Below is a small trained network, with its code and all its weights. Each question gives an input and a target symbol and asks what happens when units are switched off, that is, made to give their printed mean instead of their output.

import numpy as np


def w(rows, s, z=0):
    codes = np.array(rows[::2]) - 128.0
    scale = np.full(codes.shape[1], s)
    scale[-1] = z or s
    return codes * scale


def norm(h):
    return h / np.sqrt((h * h).mean(-1, keepdims=True) + 1e-5)


def f(y):
    return np.maximum(y, 0)


def softmax(a):
    e = np.exp(a - a.max(-1, keepdims=True))
    return e / e.sum(-1, keepdims=True)


def log_softmax(a):
    a = a - a.max(-1, keepdims=True)
    return a - np.log(np.exp(a).sum(-1, keepdims=True))


def net(x, mask):
    ids = ['βγδεζηθλμξπστφψω'.index(c) for c in x.split()]
    T = len(ids)
    res = E[ids] + P[:T]
    u = 0
    for l in range(3):
        q, k, v = (norm(res) @ M[l].T for M in (Q, K, V))
        z = softmax(np.where(np.tri(T) > 0, q @ k.T / 2**0.5, -1e9)) @ v
        res = res + np.where(mask[u], z, O[l][:, -1]) @ O[l][:, :-1]
        u += 1
        y = f(norm(res) @ A[l][:, :-1].T + A[l][:, -1])
        res = res + np.where(mask[u : u + 12], y, B[l][:, -1]) @ B[l][:, :-1]
        u += 12
    return log_softmax(norm(res)[-1] @ U[:, :-1].T + U[:, -1])


Q, K, V, O, A, B = {}, {}, {}, {}, {}, {}
E = w([
[138,65,116,217,89],'β',
[136,131,112,142,86],'γ',
[98,132,104,170,122],'δ',
[104,46,113,133,143],'ε',
[137,4,123,174,113],'ζ',
[83,72,109,147,146],'η',
[93,18,121,202,132],'θ',
[152,86,119,157,117],'λ',
[126,133,116,144,137],'μ',
[150,74,105,162,71],'ξ',
[138,110,106,168,70],'π',
[149,34,115,130,113],'σ',
[92,178,107,182,130],'τ',
[110,107,99,106,170],'φ',
[143,99,107,195,76],'ψ',
[118,150,112,160,104],'ω',
],0.002)
P = w([
[154,117,84,137,148],'0',
[146,81,171,205,116],'1',
[93,134,184,186,153],'2',
[142,109,54,127,123],'3',
[144,88,170,205,110],'4',
[53,145,116,104,102],'5',
[141,109,55,126,125],'6',
[136,95,170,207,108],'7',
[92,154,142,152,1],'8',
[142,106,54,128,123],'9',
],0.0045)
Q[0] = w([
[247,138,152,134,147],'0.h0',
[121,143,188,104,2],'0.h0',
],0.0076)
K[0] = w([
[207,116,60,97,79],'0.h0',
[2,137,91,75,101],'0.h0',
],0.0083)
V[0] = w([
[85,5,50,210,4],'0.h0',
[156,88,132,196,126],'0.h0',
],0.0026)
O[0] = w([
[78,193,251,43,169,253],'0.h0',
[137,156,214,167,94,186],'0.h0',
],0.0029,0.0036)
A[0] = w([
[195,57,115,214,129,130],'0.n0',
[130,86,124,166,42,27],'0.n1',
[26,119,118,89,84,159],'0.n2',
[104,124,61,168,180,2],'0.n3',
[152,226,50,46,194,131],'0.n4',
[175,232,109,99,109,120],'0.n5',
[66,154,126,131,186,156],'0.n6',
[212,139,89,47,147,100],'0.n7',
[115,56,166,100,72,137],'0.n8',
[254,167,66,36,74,128],'0.n9',
[207,77,142,138,183,90],'0.n10',
[180,50,64,15,130,138],'0.n11',
],0.0035,0.0086)
B[0] = w([
[118,144,160,94,156,195],'0.n0',
[169,235,2,32,28,128],'0.n1',
[136,106,111,166,83,254],'0.n2',
[108,106,171,81,225,128],'0.n3',
[59,161,103,111,122,196],'0.n4',
[169,96,108,162,142,142],'0.n5',
[166,77,137,121,109,219],'0.n6',
[84,185,90,137,63,151],'0.n7',
[113,162,95,130,154,206],'0.n8',
[205,125,155,135,70,178],'0.n9',
[165,143,143,123,196,134],'0.n10',
[82,99,131,98,84,219],'0.n11',
],0.0062,0.0031)
Q[1] = w([
[110,90,254,219,165],'1.h0',
[80,129,3,80,79],'1.h0',
],0.0076)
K[1] = w([
[188,164,64,25,238],'1.h0',
[3,97,179,243,102],'1.h0',
],0.0059)
V[1] = w([
[96,18,99,205,8],'1.h0',
[203,174,105,5,93],'1.h0',
],0.003)
O[1] = w([
[186,112,180,193,214,251],'1.h0',
[222,120,126,62,3,73],'1.h0',
],0.0037,0.0016)
A[1] = w([
[119,170,75,94,86,185],'1.n0',
[98,87,155,158,77,4],'1.n1',
[117,132,34,174,113,139],'1.n2',
[148,143,2,161,121,138],'1.n3',
[177,237,21,164,175,82],'1.n4',
[196,95,109,150,108,77],'1.n5',
[141,109,169,147,121,138],'1.n6',
[94,92,149,138,120,78],'1.n7',
[164,134,133,180,133,107],'1.n8',
[158,159,158,177,73,146],'1.n9',
[132,190,16,122,108,130],'1.n10',
[77,133,134,143,121,97],'1.n11',
],0.0056,0.0018)
B[1] = w([
[60,151,130,131,181,191],'1.n0',
[149,212,139,76,152,234],'1.n1',
[153,55,113,162,61,208],'1.n2',
[233,109,88,157,208,172],'1.n3',
[77,1,138,91,222,135],'1.n4',
[190,125,122,77,55,151],'1.n5',
[150,141,89,129,109,212],'1.n6',
[128,172,129,106,88,201],'1.n7',
[93,73,112,86,124,178],'1.n8',
[125,55,115,88,189,252],'1.n9',
[150,200,181,118,212,163],'1.n10',
[81,171,184,93,85,193],'1.n11',
],0.0045,0.0031)
Q[2] = w([
[146,151,250,102,196],'2.h0',
[62,106,1,239,72],'2.h0',
],0.0067)
K[2] = w([
[114,82,76,49,245],'2.h0',
[87,81,187,254,7],'2.h0',
],0.0071)
V[2] = w([
[82,122,2,71,197],'2.h0',
[128,184,117,135,198],'2.h0',
],0.0033)
O[2] = w([
[6,138,7,219,28,209],'2.h0',
[191,141,111,220,61,1],'2.h0',
],0.0025,0.00072)
A[2] = w([
[126,133,185,131,138,153],'2.n0',
[152,213,143,113,171,75],'2.n1',
[162,91,17,133,136,113],'2.n2',
[189,136,80,118,131,7],'2.n3',
[204,140,130,104,93,67],'2.n4',
[101,51,95,121,130,92],'2.n5',
[89,125,74,168,97,137],'2.n6',
[139,151,106,48,99,61],'2.n7',
[98,124,151,121,205,75],'2.n8',
[121,66,100,193,154,111],'2.n9',
[178,98,51,254,84,4],'2.n10',
[111,227,176,149,165,133],'2.n11',
],0.0061,0.0038)
B[2] = w([
[94,128,103,116,133,238],'2.n0',
[169,139,166,200,166,139],'2.n1',
[82,125,177,63,138,194],'2.n2',
[59,210,169,159,189,134],'2.n3',
[168,193,104,150,145,153],'2.n4',
[159,166,177,174,138,223],'2.n5',
[181,105,109,118,158,226],'2.n6',
[96,98,121,187,107,188],'2.n7',
[74,120,65,148,100,165],'2.n8',
[146,191,138,134,88,249],'2.n9',
[119,48,1,151,128,220],'2.n10',
[194,166,89,116,170,198],'2.n11',
],0.0073,0.0022)
U = w([
[157,189,157,89,202,79],'β',
[108,40,210,155,148,139],'γ',
[79,186,137,235,122,17],'δ',
[27,30,121,156,185,44],'ε',
[136,238,75,54,63,94],'ζ',
[100,79,153,193,229,93],'η',
[113,164,97,152,195,57],'θ',
[70,22,138,68,2,34],'λ',
[229,185,101,126,24,50],'μ',
[187,121,139,55,122,156],'ξ',
[149,40,137,67,200,252],'π',
[165,89,169,34,103,160],'σ',
[185,212,87,169,178,145],'τ',
[143,32,14,173,88,174],'φ',
[106,101,41,24,197,131],'ψ',
[160,166,214,201,103,163],'ω',
],0.0096,0.0028)

Each question gives the input, a string of symbols that net reads in full, and the target symbol t.
The units are the heads (2 rows each of Q, K, V and O) and the neurons (one row each of A and B). Each row of codes is followed by its name. A weight is (code - 128) times the scale printed after its matrix; where a second scale follows, it is the last column's (O, A, B and U).
mask holds one flag per unit, layer by layer, with each layer's heads first. A switched-off unit (its flag False) gives its mean, the last column of its rows in O or B, instead of its output. The means were averaged over made-up inputs and are rounded, as every weight is.
A unit's drop is (log p(t) with every unit on - log p(t) with that unit switched off) / (log p(t) with every unit on - log p(t) with every unit switched off).
The circuit of an input: a set's keep is (log p(t) with only the set's units on - log p(t) with every unit switched off) / (log p(t) with every unit on - log p(t) with every unit switched off). Starting from the 12 units with the biggest drops (on a tie, the unit counted first), units are removed one at a time, each time the one whose removal leaves the highest keep (on an exact tie, the one counted first), for as long as the keep stays at least 0.8.
circuit, biggest first: the units of the circuit, biggest drop first
unit that matters most: the unit with the biggest drop
k most important neurons of layer l: the k neurons of layer l with the biggest drops, biggest first
drop when u is switched off: that unit's drop, to one decimal
input φ π ω, target φ: circuit, biggest first : (0.n4; 2.h0; 0.h0; 2.n10)
input λ γ δ μ η, target λ: circuit, biggest first : (1.h0; 0.n10)
input φ ζ τ σ, target λ: circuit, biggest first : (0.n11)
input φ π ε φ β, target φ: circuit, biggest first : (2.h0; 2.n10; 0.n2)
input μ μ β φ π, target μ: circuit, biggest first : (1.h0; 2.n4; 0.n2)
input δ τ φ ε ω γ, target φ: circuit, biggest first : (0.h0; 0.n2; 1.n3)
input φ ζ ζ η, target ω: 3 most important neurons of layer 0 : (0.n2; 0.n0; 0.n11)
input λ θ λ ω, target π: circuit, biggest first : (0.n9; 2.n2; 1.h0; 1.n2)
input φ φ φ π λ δ φ φ, target φ: 2 most important neurons of layer 0 : (0.n4; 0.n2)
input φ φ λ σ λ φ, target λ: circuit, biggest first : (0.n6; 0.n2)
input ω β η, target ω: 4 most important neurons of layer 0 : (0.n4; 0.n5; 0.n6; 0.n11)
input φ σ φ β σ φ ε, target γ: 2 most important neurons of layer 0 : (0.n11; 0.n0)
input ε λ λ λ θ, target ε: 2 most important neurons of layer 1 : (1.n9; 1.n2)
input μ φ φ, target μ: unit that matters most : 0.h0
input ζ ε φ φ φ ω φ ζ γ, target ω: 4 most important neurons of layer 0 : (0.n2; 0.n4; 0.n0; 0.n11)
input μ τ λ ξ φ γ, target λ: 2 most important neurons of layer 1 : (1.n2; 1.n11)
input β η ζ λ λ η β η λ ω, target π: 2 most important neurons of layer 0 : (0.n5; 0.n4)
input φ φ φ μ θ β λ, target ζ: 4 most important neurons of layer 0 : (0.n11; 0.n9; 0.n6; 0.n2)
input μ φ τ τ φ ω ω μ, target μ: 3 most important neurons of layer 0 : (0.n2; 0.n4; 0.n10)
input λ ζ ε, target λ: unit that matters most : 1.h0
input δ ψ θ φ σ φ γ λ, target δ: 4 most important neurons of layer 0 : (0.n9; 0.n0; 0.n4; 0.n6)
input σ φ τ λ ε μ ω ε φ ζ, target ε: 2 most important neurons of layer 0 : (0.n11; 0.n9)
input ω φ ω ψ φ δ, target ω: 2 most important neurons of layer 1 : (1.n2; 1.n11)
input φ φ φ φ φ ζ, target φ: drop when 0.n0 is switched off : 0.7
input φ λ γ, target φ: drop when 2.n10 is switched off : 0.3
